Below are the code and all the weights of a small trained network. Each question names an input and a target symbol and asks about switching units off, where a switched-off unit gives its printed mean instead of its output.

import numpy as np


def w(rows, s, z=0):
    codes = np.array(rows[::2]) - 128.0
    scale = np.full(codes.shape[1], s)
    scale[-1] = z or s
    return codes * scale


def f(y):
    return y / 2 * (1 + np.tanh(0.7978845608 * (y + 0.044715 * y**3)))


def softmax(a):
    e = np.exp(a - a.max(-1, keepdims=True))
    return e / e.sum(-1, keepdims=True)


def log_softmax(a):
    a = a - a.max(-1, keepdims=True)
    return a - np.log(np.exp(a).sum(-1, keepdims=True))


def net(x, mask):
    ids = ['ΓΘΦΨαελμξπστω'.index(c) for c in x.split()]
    T = len(ids)
    res = E[ids] + P[:T]
    r = res
    for j in range(3):
        rows = slice(4 * j, 4 * j + 4)
        q, k, v = (r @ M[0][rows].T for M in (Q, K, V))
        z = softmax(np.where(np.tri(T) > 0, q @ k.T / 4**0.5, -1e9)) @ v
        o = O[0][rows]
        res = res + np.where(mask[j], z, o[:, -1]) @ o[:, :-1]
    y = f(res @ A[0][:, :-1].T + A[0][:, -1])
    res = res + np.where(mask[3:11], y, B[0][:, -1]) @ B[0][:, :-1]
    return log_softmax(res[-1] @ U[:, :-1].T + U[:, -1])


Q, K, V, O, A, B = {}, {}, {}, {}, {}, {}
E = w([
[56,51,182],'Γ',
[140,178,168],'Θ',
[77,146,46],'Φ',
[102,84,187],'Ψ',
[100,177,153],'α',
[115,158,50],'ε',
[176,110,171],'λ',
[146,64,164],'μ',
[109,103,90],'ξ',
[71,172,99],'π',
[103,183,253],'σ',
[155,157,147],'τ',
[144,78,137],'ω',
],0.022)
P = w([
[255,2,155],'0',
[149,201,50],'1',
[138,152,102],'2',
[173,124,137],'3',
[95,152,100],'4',
[127,157,122],'5',
[138,129,150],'6',
[157,120,171],'7',
[110,128,145],'8',
],0.005)
Q[0] = w([
[182,74,143],'head 1',
[108,116,83],'head 1',
[94,135,152],'head 1',
[129,64,35],'head 1',
[124,101,142],'head 2',
[68,146,92],'head 2',
[156,111,112],'head 2',
[162,143,173],'head 2',
[92,68,168],'head 3',
[137,131,31],'head 3',
[88,245,196],'head 3',
[141,47,57],'head 3',
],0.012)
K[0] = w([
[133,89,129],'head 1',
[129,147,45],'head 1',
[92,102,121],'head 1',
[169,145,23],'head 1',
[167,156,109],'head 2',
[133,94,132],'head 2',
[82,58,75],'head 2',
[150,73,82],'head 2',
[120,144,108],'head 3',
[74,110,103],'head 3',
[188,175,146],'head 3',
[75,6,70],'head 3',
],0.013)
V[0] = w([
[13,110,108],'head 1',
[119,74,144],'head 1',
[103,119,136],'head 1',
[84,161,89],'head 1',
[105,186,174],'head 2',
[39,186,130],'head 2',
[139,183,168],'head 2',
[154,133,116],'head 2',
[248,148,107],'head 3',
[252,115,110],'head 3',
[128,125,191],'head 3',
[125,95,143],'head 3',
],0.012)
O[0] = w([
[173,127,79,178],'head 1',
[125,203,17,216],'head 1',
[125,85,2,167],'head 1',
[201,102,189,50],'head 1',
[169,175,166,155],'head 2',
[178,168,91,72],'head 2',
[182,168,240,154],'head 2',
[97,142,109,110],'head 2',
[55,156,111,78],'head 3',
[17,190,136,91],'head 3',
[154,57,88,254],'head 3',
[161,148,201,165],'head 3',
],0.007,0.0042)
A[0] = w([
[135,254,135,201],'neuron 1',
[186,160,174,252],'neuron 2',
[128,84,75,238],'neuron 3',
[160,16,54,162],'neuron 4',
[155,52,158,46],'neuron 5',
[95,61,165,196],'neuron 6',
[203,87,181,165],'neuron 7',
[135,82,159,121],'neuron 8',
],0.0088,0.0021)
B[0] = w([
[159,70,181,190],'neuron 1',
[35,119,101,185],'neuron 2',
[147,122,199,190],'neuron 3',
[65,215,104,254],'neuron 4',
[171,231,76,182],'neuron 5',
[121,255,119,187],'neuron 6',
[153,42,118,219],'neuron 7',
[172,116,175,158],'neuron 8',
],0.0074,0.0063)
U = w([
[232,211,106,227],'Γ',
[118,164,207,187],'Θ',
[160,247,57,122],'Φ',
[173,176,126,253],'Ψ',
[141,144,173,137],'α',
[89,58,109,179],'ε',
[177,254,154,40],'λ',
[73,96,125,92],'μ',
[98,119,90,45],'ξ',
[180,98,156,205],'π',
[235,126,238,190],'σ',
[108,85,124,56],'τ',
[70,154,138,39],'ω',
],0.012,0.0035)

Each question gives the input, a string of symbols that net reads in full, and the target symbol t.
The units are the heads (4 rows each of Q, K, V and O) and the neurons (one row each of A and B). Each row of codes is followed by its name. A weight is (code - 128) times the scale printed after its matrix; where a second scale follows, it is the last column's (O, A, B and U).
mask holds one flag per unit, heads first, then neurons. A switched-off unit (its flag False) gives its mean, the last column of its rows in O or B, instead of its output. The means were averaged over made-up inputs and are rounded, as every weight is.
A unit's drop is (log p(t) with every unit on - log p(t) with that unit switched off) / (log p(t) with every unit on - log p(t) with every unit switched off).
The circuit of an input: a set's keep is (log p(t) with only the set's units on - log p(t) with every unit switched off) / (log p(t) with every unit on - log p(t) with every unit switched off). Starting from all 11 units, units are removed one at a time, each time the one whose removal leaves the highest keep (on an exact tie, the one counted first), for as long as the keep stays at least 0.8.
circuit, biggest first: the units of the circuit, biggest drop first
most important unit: the unit with the biggest drop
top k neurons: the k neurons with the biggest drops, biggest first
heads that matter: for each layer, one digit per head in row order, 1 if its drop is at least 0.15 and else 0, layers parted by /
drop of u: that unit's drop, to one decimal
input μ Φ Θ τ σ, target σ: heads that matter	001
input Θ Γ σ Θ Φ Θ, target σ: top 2 neurons	(neuron 4; neuron 1)
input Θ τ Θ Φ Φ Θ, target Θ: circuit, biggest first	(head 1; head 3)
input ξ α σ Θ α, target σ: circuit, biggest first	(head 2; neuron 1)
input α α Γ Θ λ ω, target Γ: circuit, biggest first	(neuron 5; head 3)
input Γ λ σ, target σ: circuit, biggest first	(head 3)
input ω ξ α σ σ ξ Φ, target σ: circuit, biggest first	(head 2; head 1; neuron 4)
input τ Φ ε π ξ τ ξ λ α, target Θ: heads that matter	101
input μ ξ Θ Γ ε Γ ω ω, target Γ: circuit, biggest first	(head 3; neuron 5)
input λ σ Φ τ Θ, target σ: circuit, biggest first	(neuron 4; head 1)
input α Θ τ, target σ: heads that matter	110
input Γ τ λ Γ Φ, target Γ: heads that matter	101
input σ σ μ λ α α α σ τ, target σ: heads that matter	010
input Γ Φ σ ε σ ξ, target σ: circuit, biggest first	(head 1)
input τ α τ λ, target Θ: heads that matter	101
input α Θ σ τ τ Γ Φ, target Γ: heads that matter	001
input Γ Γ λ, target Φ: heads that matter	110
input Γ Ψ Ψ λ Γ ε, target Γ: top 2 neurons	(neuron 5; neuron 4)
input σ ε ε, target σ: drop of neuron 1	0.2
input Γ Γ Γ Θ Γ Θ ξ, target Γ: drop of neuron 4	0.4
input μ Φ π Γ ε, target Γ: drop of head 3	0.5
input σ μ σ Γ σ λ Φ, target σ: drop of neuron 4	0.0
input τ τ τ Θ, target Θ: most important unit	head 3
